Below is a small trained network, with its code and all its weights. Each question gives an input and a target symbol and asks what happens when units are switched off, that is, made to give their printed mean instead of their output.

import numpy as np


def w(rows, s, z=0):
    codes = np.array(rows[::2]) - 128.0
    scale = np.full(codes.shape[1], s)
    scale[-1] = z or s
    return codes * scale


def norm(h):
    return h / np.sqrt((h * h).mean(-1, keepdims=True) + 1e-5)


def f(y):
    return np.maximum(y, 0)


def softmax(a):
    e = np.exp(a - a.max(-1, keepdims=True))
    return e / e.sum(-1, keepdims=True)


def log_softmax(a):
    a = a - a.max(-1, keepdims=True)
    return a - np.log(np.exp(a).sum(-1, keepdims=True))


def net(x, mask):
    ids = ['αβδζηθλμξπτψω'.index(c) for c in x.split()]
    T = len(ids)
    res = E[ids] + P[:T]
    u = 0
    for l in range(2):
        q, k, v = (norm(res) @ M[l].T for M in (Q, K, V))
        z = softmax(np.where(np.tri(T) > 0, q @ k.T / 3**0.5, -1e9)) @ v
        res = res + np.where(mask[u], z, O[l][:, -1]) @ O[l][:, :-1]
        u += 1
        y = f(norm(res) @ A[l][:, :-1].T + A[l][:, -1])
        res = res + np.where(mask[u : u + 16], y, B[l][:, -1]) @ B[l][:, :-1]
        u += 16
    return log_softmax(norm(res)[-1] @ U[:, :-1].T + U[:, -1])


Q, K, V, O, A, B = {}, {}, {}, {}, {}, {}
E = w([
[137,187,152,129,116,173,121,124,121],'α',
[140,140,125,163,115,145,147,167,61],'β',
[119,111,209,136,121,128,40,158,117],'δ',
[128,105,112,161,106,164,146,140,135],'ζ',
[176,131,114,115,85,106,172,110,136],'η',
[116,148,187,79,163,150,78,116,102],'θ',
[126,107,141,174,97,174,85,145,116],'λ',
[164,150,102,92,110,68,207,99,94],'μ',
[168,115,111,116,81,109,126,64,85],'ξ',
[98,68,172,219,107,131,5,118,144],'π',
[90,144,135,148,184,150,163,96,126],'τ',
[114,158,134,158,170,87,68,117,116],'ψ',
[103,142,139,48,72,109,156,142,208],'ω',
],0.02)
P = w([
[132,137,62,105,119,205,35,87,224],'0',
[103,114,121,99,83,61,129,199,73],'1',
[223,83,189,203,255,163,198,161,188],'2',
[43,83,91,131,114,192,115,59,242],'3',
[72,108,104,96,123,52,144,186,63],'4',
[213,33,172,181,226,167,223,188,168],'5',
],0.007)
Q[0] = w([
[228,102,193,190,208,146,155,118,122],'L0H0',
[46,159,150,132,87,207,160,28,215],'L0H0',
[167,3,188,139,177,128,195,137,171],'L0H0',
],0.0068)
K[0] = w([
[66,108,42,140,195,90,15,5,59],'L0H0',
[48,216,255,71,159,241,186,79,161],'L0H0',
[56,56,136,179,126,47,171,57,157],'L0H0',
],0.0053)
V[0] = w([
[110,65,69,169,180,84,109,153,145],'L0H0',
[182,254,177,231,133,113,145,124,141],'L0H0',
[110,249,120,75,153,167,144,144,152],'L0H0',
],0.005)
O[0] = w([
[67,160,125,174,254,42,110,88,207,8],'L0H0',
[63,179,165,184,119,192,166,221,123,128],'L0H0',
[96,62,139,100,130,28,234,5,127,134],'L0H0',
],0.0066,0.0012)
A[0] = w([
[145,94,160,166,156,165,99,158,181,155],'L0N0',
[142,138,88,179,132,177,92,119,132,43],'L0N1',
[47,59,194,126,114,89,138,134,125,133],'L0N2',
[139,140,99,85,80,165,73,126,173,58],'L0N3',
[86,99,155,176,116,88,122,148,119,102],'L0N4',
[102,173,141,130,168,77,101,103,112,105],'L0N5',
[107,154,119,120,116,142,170,123,204,84],'L0N6',
[124,166,148,47,182,92,118,112,133,52],'L0N7',
[130,70,190,176,90,105,137,112,135,117],'L0N8',
[100,74,129,90,128,117,57,131,115,218],'L0N9',
[120,58,138,106,154,159,113,107,194,248],'L0N10',
[162,102,178,174,161,184,178,125,104,4],'L0N11',
[99,103,131,167,150,87,120,62,254,145],'L0N12',
[155,80,182,126,140,123,134,238,132,57],'L0N13',
[89,94,95,164,67,122,84,158,89,150],'L0N14',
[156,89,159,131,133,74,144,233,44,158],'L0N15',
],0.0093,0.0011)
B[0] = w([
[173,96,86,37,221,127,202,69,98,226],'L0N0',
[183,155,142,103,106,122,95,157,105,181],'L0N1',
[87,115,75,181,133,199,93,141,135,193],'L0N2',
[58,131,160,209,55,68,186,111,108,189],'L0N3',
[131,186,69,207,99,135,170,71,119,173],'L0N4',
[122,90,117,163,35,133,208,96,164,157],'L0N5',
[133,106,60,239,247,134,11,82,106,177],'L0N6',
[163,77,51,223,113,209,121,162,169,173],'L0N7',
[188,198,154,148,210,149,137,112,142,192],'L0N8',
[174,88,120,123,87,162,232,170,111,211],'L0N9',
[95,167,183,59,83,65,92,188,78,210],'L0N10',
[160,98,253,40,128,63,140,43,134,219],'L0N11',
[203,135,181,84,144,123,117,114,63,202],'L0N12',
[86,176,58,152,111,148,121,3,98,227],'L0N13',
[170,121,60,111,133,69,118,46,138,217],'L0N14',
[176,133,138,61,123,107,94,91,214,253],'L0N15',
],0.0051,0.0061)
Q[1] = w([
[167,251,172,100,117,113,164,174,171],'L1H0',
[184,57,200,120,167,116,226,62,168],'L1H0',
[210,107,255,140,160,209,175,83,166],'L1H0',
],0.0072)
K[1] = w([
[128,254,105,122,79,81,131,122,85],'L1H0',
[51,64,89,48,188,104,179,149,159],'L1H0',
[19,209,135,64,173,153,102,158,166],'L1H0',
],0.0063)
V[1] = w([
[121,53,115,106,90,241,95,164,224],'L1H0',
[81,179,79,71,105,55,97,71,231],'L1H0',
[12,2,108,128,166,119,120,99,84],'L1H0',
],0.0049)
O[1] = w([
[91,91,123,165,140,151,70,131,154,51],'L1H0',
[52,209,182,135,198,180,113,179,229,227],'L1H0',
[122,149,253,93,184,104,168,182,126,8],'L1H0',
],0.0073,0.0018)
A[1] = w([
[113,160,44,167,185,76,119,132,155,161],'L1N0',
[119,170,147,81,73,199,150,97,112,167],'L1N1',
[132,55,150,130,162,167,195,71,132,128],'L1N2',
[173,94,65,112,162,196,118,161,158,76],'L1N3',
[207,118,103,93,98,81,124,172,146,145],'L1N4',
[145,133,105,84,197,132,84,102,154,166],'L1N5',
[136,80,68,195,107,116,161,119,133,101],'L1N6',
[104,107,108,109,210,104,130,100,70,49],'L1N7',
[107,237,52,181,64,110,178,114,153,2],'L1N8',
[152,125,176,155,255,99,129,147,192,176],'L1N9',
[82,159,114,202,130,179,198,145,79,138],'L1N10',
[71,125,14,86,211,164,126,143,148,4],'L1N11',
[190,162,110,136,183,118,134,89,120,110],'L1N12',
[120,130,135,140,111,119,50,87,148,119],'L1N13',
[84,120,111,103,92,163,32,95,141,65],'L1N14',
[139,63,124,139,77,65,135,109,88,237],'L1N15',
],0.0084,0.0022)
B[1] = w([
[59,124,207,128,137,90,116,119,92,174],'L1N0',
[129,101,111,165,132,55,134,152,145,230],'L1N1',
[90,140,92,128,116,167,91,87,199,234],'L1N2',
[222,54,116,192,206,182,165,191,90,154],'L1N3',
[134,79,202,134,180,177,75,83,149,216],'L1N4',
[103,178,103,143,71,115,129,144,164,212],'L1N5',
[101,135,143,107,145,124,155,145,148,189],'L1N6',
[134,85,155,119,81,32,159,95,93,165],'L1N7',
[153,147,146,137,168,154,98,187,95,227],'L1N8',
[125,147,102,208,125,101,162,195,68,219],'L1N9',
[196,157,63,140,107,254,114,53,132,144],'L1N10',
[124,75,153,95,169,131,76,116,164,142],'L1N11',
[87,100,91,114,78,116,88,143,124,255],'L1N12',
[184,150,111,22,113,119,213,146,209,195],'L1N13',
[114,164,164,110,178,92,207,128,107,198],'L1N14',
[41,134,166,170,158,156,127,215,117,252],'L1N15',
],0.007,0.0063)
U = w([
[166,150,125,147,2,110,176,165,82,130],'α',
[228,126,45,177,160,135,86,149,76,232],'β',
[216,116,177,58,105,197,42,145,201,104],'δ',
[128,197,199,232,184,140,142,205,156,109],'ζ',
[139,38,141,78,87,79,66,107,74,137],'η',
[108,104,51,89,222,122,60,91,158,163],'θ',
[115,236,115,77,102,99,48,124,80,142],'λ',
[86,113,127,232,112,5,113,70,103,43],'μ',
[182,138,208,61,217,77,193,161,23,102],'ξ',
[162,42,131,156,143,212,175,196,110,78],'π',
[112,153,65,176,91,222,167,67,165,140],'τ',
[24,57,146,108,71,156,119,156,174,253],'ψ',
[120,160,91,38,88,89,190,86,230,83],'ω',
],0.0092,0.0016)

Each question gives the input, a string of symbols that net reads in full, and the target symbol t.
The units are the heads (3 rows each of Q, K, V and O) and the neurons (one row each of A and B). Each row of codes is followed by its name. A weight is (code - 128) times the scale printed after its matrix; where a second scale follows, it is the last column's (O, A, B and U).
mask holds one flag per unit, layer by layer, with each layer's heads first. A switched-off unit (its flag False) gives its mean, the last column of its rows in O or B, instead of its output. The means were averaged over made-up inputs and are rounded, as every weight is.
A unit's drop is (log p(t) with every unit on - log p(t) with that unit switched off) / (log p(t) with every unit on - log p(t) with every unit switched off).
The circuit of an input: a set's keep is (log p(t) with only the set's units on - log p(t) with every unit switched off) / (log p(t) with every unit on - log p(t) with every unit switched off). Starting from the 12 units with the biggest drops (on a tie, the unit counted first), units are removed one at a time, each time the one whose removal leaves the highest keep (on an exact tie, the one counted first), for as long as the keep stays at least 0.8.
circuit, biggest first: the units of the circuit, biggest drop first
top k neurons: the k neurons with the biggest drops, biggest first
k most important neurons of layer l: the k neurons of layer l with the biggest drops, biggest first
input τ α ξ, target ξ: top neuron	[L0N11]
input λ ξ δ λ, target π: top 2 neurons	[L0N0 L0N1]
input η π η ζ, target η: 2 most important neurons of layer 0	[L0N0 L0N15]
input μ μ ξ ψ δ ξ, target μ: circuit, biggest first	[L0H0 L0N0]
input β μ η μ, target θ: 2 most important neurons of layer 1	[L1N11 L1N8]
input θ π θ η, target ψ: top 2 neurons	[L1N15 L0N15]
input π ω η π, target ω: circuit, biggest first	[L1N13 L0N0 L0N10 L1N14]
input η μ η β δ ω, target ζ: circuit, biggest first	[L0N6 L1H0 L1N9]
input ω π ζ λ, target ω: top 3 neurons	[L0N8 L1N13 L0N1]
input λ ψ ζ δ τ, target τ: circuit, biggest first	[L1N10 L0N5]
input α η ψ μ μ π, target β: 2 most important neurons of layer 0	[L0N8 L0N3]
input λ π η π, target δ: top 2 neurons	[L1N13 L0N12]
input μ δ τ β, target μ: circuit, biggest first	[L0N11 L1N1]
input ξ ω μ μ π τ, target ξ: circuit, biggest first	[L0N11]
input λ ζ η π π ω, target ζ: top 2 neurons	[L0N6 L1N9]
input η λ β ψ, target λ: 2 most important neurons of layer 1	[L1N8 L1N9]
input ζ λ ψ η δ, target ω: 3 most important neurons of layer 0	[L0N15 L0N13 L0N14]
input θ θ π η θ, target π: top 2 neurons	[L0N7 L1N3]
input ζ π ζ, target β: top 2 neurons	[L1N3 L0N0]
input β μ β δ, target ξ: top 4 neurons	[L0N10 L1N14 L1N12 L0N15]
input λ θ μ ζ, target ψ: circuit, biggest first	[L0N10]
input η ξ ψ, target μ: 4 most important neurons of layer 1	[L1N0 L1N7 L1N12 L1N8]
input λ ξ μ ω η ζ, target ζ: top 3 neurons	[L1N9 L0N6 L0N11]
input δ ξ η π ψ, target ζ: top 3 neurons	[L0N5 L1N8 L0N0]
input η ξ μ ψ α θ, target μ: 4 most important neurons of layer 1	[L1N7 L1N9 L1N13 L1N2]
input θ ψ δ, target μ: 2 most important neurons of layer 0	[L0N0 L0N13]
